Below are the code and all the weights of a small trained network. Each question names an input and a class and asks about switching units off, where a switched-off unit gives its printed mean instead of its output.

import numpy as np


def w(rows, s, z=0):
    codes = np.array(rows[::2]) - 128.0
    scale = np.full(codes.shape[1], s)
    scale[-1] = z or s
    return codes * scale


def f(y):
    return y / 2 * (1 + np.tanh(0.7978845608 * (y + 0.044715 * y**3)))


def log_softmax(a):
    a = a - a.max(-1, keepdims=True)
    return a - np.log(np.exp(a).sum(-1, keepdims=True))


def net(x, mask):
    res = np.array(x, float).reshape(1, 6) / 4 @ E
    y = f(res @ A[0][:, :-1].T + A[0][:, -1])
    res = res + np.where(mask, y, B[0][:, -1]) @ B[0][:, :-1]
    return log_softmax(res[-1] @ U[:, :-1].T + U[:, -1])


A, B = {}, {}
E = w([
[131,102,111],'x0',
[185,79,122],'x1',
[112,208,180],'x2',
[1,75,103],'x3',
[146,136,214],'x4',
[135,48,150],'x5',
],0.0074)
A[0] = w([
[149,82,124,255],'N1',
[116,45,93,164],'N2',
[105,7,153,180],'N3',
[48,161,82,235],'N4',
[218,163,41,84],'N5',
[108,110,135,134],'N6',
[172,98,115,206],'N7',
[217,216,146,93],'N8',
[107,102,152,101],'N9',
[135,145,134,186],'N10',
[77,215,50,180],'N11',
[181,133,51,112],'N12',
[137,161,143,203],'N13',
[199,143,60,64],'N14',
[184,183,171,129],'N15',
[150,71,108,197],'N16',
[232,139,205,233],'N17',
],0.011,0.005)
B[0] = w([
[177,46,221,196],'N1',
[148,64,143,187],'N2',
[109,72,165,207],'N3',
[88,42,123,208],'N4',
[95,219,48,179],'N5',
[90,132,149,134],'N6',
[162,149,175,177],'N7',
[93,182,186,214],'N8',
[74,119,102,129],'N9',
[170,86,226,155],'N10',
[113,28,120,201],'N11',
[197,152,48,159],'N12',
[126,128,214,173],'N13',
[126,179,61,153],'N14',
[69,194,230,192],'N15',
[154,90,167,178],'N16',
[254,191,228,254],'N17',
],0.0073,0.0083)
U = w([
[172,60,176,252],'0',
[195,128,2,35],'1',
[25,161,136,62],'2',
[244,248,177,144],'3',
],0.0086,0.0037)

Each question gives the input, the list of numbers given to net, and the class t.
The units are the neurons (one row each of A and B). Each row of codes is followed by its name. A weight is (code - 128) times the scale printed after its matrix; where a second scale follows, it is the last column's (A, B and U).
mask holds one flag per neuron, in row order. A switched-off neuron (its flag False) gives its mean, the last column of its row in B, instead of its output. The means were averaged over made-up inputs and are rounded, as every weight is.
A unit's drop is (log p(t) with every unit on - log p(t) with that unit switched off) / (log p(t) with every unit on - log p(t) with every unit switched off).
The circuit of an input: a set's keep is (log p(t) with only the set's units on - log p(t) with every unit switched off) / (log p(t) with every unit on - log p(t) with every unit switched off). Starting from the 12 units with the biggest drops (on a tie, the unit counted first), units are removed one at a time, each time the one whose removal leaves the highest keep (on an exact tie, the one counted first), for as long as the keep stays at least 0.8.
circuit, biggest first: the units of the circuit, biggest drop first
unit that matters most: the unit with the biggest drop
k most important neurons: the k neurons with the biggest drops, biggest first
drop when u is switched off: that unit's drop, to one decimal
input [-4,-3,-1,2,7,-7], class 2: circuit, biggest first => [N17, N1]
input [-1,-4,2,-3,-6,-3], class 2: circuit, biggest first => [N17, N1]
input [0,2,2,-1,-6,-2], class 1: unit that matters most => N17
input [6,-5,-4,0,2,-8], class 1: 2 most important neurons => [N15, N17]
input [-2,3,1,-1,6,7], class 3: 2 most important neurons => [N17, N4]
input [8,8,-4,-3,1,1], class 3: 2 most important neurons => [N17, N4]
input [-7,-8,8,0,-6,-1], class 0: 3 most important neurons => [N11, N5, N4]
input [-1,-5,-5,-1,3,-5], class 2: drop when N7 is switched off => 0.1
input [1,8,0,-6,-2,7], class 3: drop when N2 is switched off => 0.0
input [-4,-8,7,-1,-1,-8], class 2: drop when N17 is switched off => 0.1
